[[136 116 126 125 122 120 127 131 124]
 [108 116 122 115 131 130 123 129 131]
 [140 140 126 113 127 134 118 142 129]
 [139 133 125 110 142 139 130 149 118]
 [131 129 109 126 121 138 135 119 125]
 [144 108 123 128 132 114 127 135 143]
 [132 123 132 113 146 127 124 105 123]
 [136 115 132 119 119 115 134 132 127]]
->
[[124 131 129 118 125 143 123 127]
 [131 129 142 149 119 135 105 132]
 [127 123 118 130 135 127 124 134]
 [120 130 134 139 138 114 127 115]
 [122 131 127 142 121 132 146 119]
 [125 115 113 110 126 128 113 119]
 [126 122 126 125 109 123 132 132]
 [116 116 140 133 129 108 123 115]
 [136 108 140 139 131 144 132 136]]

[[139 112 128 127 121 120 146 137 119 129]
 [121 144 131 117 134 118 128 113 134 118]
 [117 137 150 126 122 120 137 118 119 134]]
->
[[129 118 134]
 [119 134 119]
 [137 113 118]
 [146 128 137]
 [120 118 120]
 [121 134 122]
 [127 117 126]
 [128 131 150]
 [112 144 137]
 [139 121 117]]

[[133 133 114 119 122 127 106 123 119 125 119 132]
 [118 124 130 136 141 116 117 138 130 144 133 118]]
->
[[132 118]
 [119 133]
 [125 144]
 [119 130]
 [123 138]
 [106 117]
 [127 116]
 [122 141]
 [119 136]
 [114 130]
 [133 124]
 [133 118]]

[[140 122 126 130 121 121 117 121 121 139 117]
 [123 139 135 109 124 133 149 122 120 130 106]]
->
[[117 106]
 [139 130]
 [121 120]
 [121 122]
 [117 149]
 [121 133]
 [121 124]
 [130 109]
 [126 135]
 [122 139]
 [140 123]]

[[123 113 128 126 128 130 126 127 128 129]
 [131 141 131 129 126 128 128 129 129 125]
 [129 151 127 129 129 130 128 127 127 124]
 [130 135 130 133 128 126 126 128 127 128]
 [127 111 120 132 127 127 131 127 129 127]
 [126 126 125 133 127 127 129 129 128 129]
 [127 138 130 123 129 127 130 131 128 130]
 [125 130 125 129 126 130 130 129 127 128]]
->
[[129 125 124 128 127 129 130 128]
 [128 129 127 127 129 128 128 127]
 [127 129 127 128 127 129 131 129]
 [126 128 128 126 131 129 130 130]
 [130 128 130 126 127 127 127 130]
 [128 126 129 128 127 127 129 126]
 [126 129 129 133 132 133 123 129]
 [128 131 127 130 120 125 130 125]
 [113 141 151 135 111 126 138 130]
 [123 131 129 130 127 126 127 125]]

[[121 106 125 111 131 135]
 [144 126 145 135 121 124]
 [121 117 116 118 119 155]
 [143 143 146 154 104 138]
 [126 110 116 127 130 146]]
->
[[135 124 155 138 146]
 [131 121 119 104 130]
 [111 135 118 154 127]
 [125 145 116 146 116]
 [106 126 117 143 110]
 [121 144 121 143 126]]
---
[[113 152 128 145]
 [133 131 110 111]
 [138 141 147 149]
 [142 150 120 153]
 [145 106 134 111]
 [120 103 149 120]
 [113 119 109 136]
 [105 117 116 121]
 [122 124 135 146]]
->
[[120 103 149 120]
 [138 141 147 149]
 [122 124 135 146]
 [145 106 134 111]
 [113 152 128 145]
 [142 150 120 153]
 [105 117 116 121]
 [133 131 110 111]
 [113 119 109 136]]

[[125 133 138 136 126 140 133 117 123 133 136 138]
 [120 134 133 135 122 132 132 129 129 124 130 133]
 [131 128 136 130 137 135 133 111 128 118 139 134]
 [131 127 141 129 140 140 136 107 125 110 146 137]
 [138 125 130 132 138 136 128 100 123 154 130 132]
 [130 132 119 128 117 126 120 155 123 152 119 120]]
->
[[131 127 141 129 140 140 136 107 125 110 146 137]
 [125 133 138 136 126 140 133 117 123 133 136 138]
 [131 128 136 130 137 135 133 111 128 118 139 134]
 [120 134 133 135 122 132 132 129 129 124 130 133]
 [138 125 130 132 138 136 128 100 123 154 130 132]
 [130 132 119 128 117 126 120 155 123 152 119 120]]

[[121 132 144 138 119 129 143]
 [123 128 118 128 120 120 127]
 [126 112 105 128 119 118 117]
 [144 113 104 123 138 121 109]
 [135 125 134 146 120 125 138]]
->
[[121 132 144 138 119 129 143]
 [135 125 134 146 120 125 138]
 [123 128 118 128 120 120 127]
 [126 112 105 128 119 118 117]
 [144 113 104 123 138 121 109]]

[[111 111 116 117 115 118 115 129 117 118 115 116 120 117 117 117]
 [129 134 136 123 133 127 133 102 130 125 133 131 118 124 125 123]
 [110 111 144 140 143 142 143 104 142 141 142 142 139 141 141 140]
 [126 125 118 121 119 121 119 138 120 121 119 119 123 121 121 121]
 [127 126 117 121 118 120 118 140 119 121 118 119 123 121 120 121]]
->
[[110 111 144 140 143 142 143 104 142 141 142 142 139 141 141 140]
 [129 134 136 123 133 127 133 102 130 125 133 131 118 124 125 123]
 [126 125 118 121 119 121 119 138 120 121 119 119 123 121 121 121]
 [127 126 117 121 118 120 118 140 119 121 118 119 123 121 120 121]
 [111 111 116 117 115 118 115 129 117 118 115 116 120 117 117 117]]

[[136 135 131 133 135]
 [142 119 120 135 109]
 [140 114 141 137 107]
 [139 149 144 127 140]
 [139 138 123 137 133]
 [140 120 122 139 152]
 [143 118 126 128 135]]
->
[[139 149 144 127 140]
 [140 114 141 137 107]
 [136 135 131 133 135]
 [143 118 126 128 135]
 [139 138 123 137 133]
 [140 120 122 139 152]
 [142 119 120 135 109]]

[[125 124 110 130 107 109 128]
 [137 130 136 137 145 130 135]
 [108 122 127 128 128 124 124]
 [104 115 116 111 115 101 115]]
->
[[137 130 136 137 145 130 135]
 [108 122 127 128 128 124 124]
 [104 115 116 111 115 101 115]
 [125 124 110 130 107 109 128]]
---
[[124 120 128 121 133 129 119 135]
 [122 125 127 122 130 130 123 135]
 [148 126 132 142 131 116 125 105]
 [123 122 126 123 132 130 126 137]
 [123 131 127 124 125 129 125 131]]
->
[[131 125 129 125 124 127 131 123]
 [137 126 130 132 123 126 122 123]
 [105 125 116 131 142 132 126 148]
 [135 123 130 130 122 127 125 122]
 [135 119 129 133 121 128 120 124]]

[[116 108 120 116 107 120 110 120 145]
 [139 141 149 141 128 117 143 128 116]
 [127 118 139 125 108 113 128 120 133]
 [122 110 135 119 105 114 126 119 138]
 [132 135 115 129 145 144 126 135 126]
 [121 117 136 122 113 114 122 120 136]
 [118 115 130 117 112 121 122 120 141]]
->
[[141 120 122 121 112 117 130 115 118]
 [136 120 122 114 113 122 136 117 121]
 [126 135 126 144 145 129 115 135 132]
 [138 119 126 114 105 119 135 110 122]
 [133 120 128 113 108 125 139 118 127]
 [116 128 143 117 128 141 149 141 139]
 [145 120 110 120 107 116 120 108 116]]

[[148 100]
 [107 157]]
->
[[157 107]
 [100 148]]

[[147 148 126 141 148 151 134 124]
 [110 110 135 112 110 111 134 135]
 [132 132 121 134 132 132 120 121]
 [119 119 127 117 119 121 131 126]
 [139 139 124 143 139 137 121 126]
 [130 130 139 133 130 128 134 141]
 [138 138 127 133 138 141 133 125]
 [145 145 132 143 146 146 133 132]]
->
[[132 133 146 146 143 132 145 145]
 [125 133 141 138 133 127 138 138]
 [141 134 128 130 133 139 130 130]
 [126 121 137 139 143 124 139 139]
 [126 131 121 119 117 127 119 119]
 [121 120 132 132 134 121 132 132]
 [135 134 111 110 112 135 110 110]
 [124 134 151 148 141 126 148 147]]

[[147 145 130]
 [143 118 111]
 [148 144 133]
 [148 145 127]
 [145 118 115]
 [128 120 105]
 [149 144 132]
 [144 118 114]
 [149 144 134]]
->
[[134 144 149]
 [114 118 144]
 [132 144 149]
 [105 120 128]
 [115 118 145]
 [127 145 148]
 [133 144 148]
 [111 118 143]
 [130 145 147]]

[[104 131 120]
 [130 140 128]
 [128 130 130]
 [119 116 119]
 [129 127 119]
 [144 119 129]]
->
[[129 119 144]
 [119 127 129]
 [119 116 119]
 [130 130 128]
 [128 140 130]
 [120 131 104]]

[[119 118 134 120 130 135]
 [121 120 137 122 133 139]
 [152 153 127 153 127 128]
 [135 138 135 135 137 135]
 [129 129 129 129 128 130]
 [135 134 130 136 128 132]
 [116 116 136 116 134 136]
 [136 137 138 137 137 140]
 [135 137 132 135 133 132]
 [145 144 111 144 111 111]
 [140 139 126 141 124 128]
 [132 130 127 133 124 130]]
->
[[130 124 133 127 130 132]
 [128 124 141 126 139 140]
 [111 111 144 111 144 145]
 [132 133 135 132 137 135]
 [140 137 137 138 137 136]
 [136 134 116 136 116 116]
 [132 128 136 130 134 135]
 [130 128 129 129 129 129]
 [135 137 135 135 138 135]
 [128 127 153 127 153 152]
 [139 133 122 137 120 121]
 [135 130 120 134 118 119]]
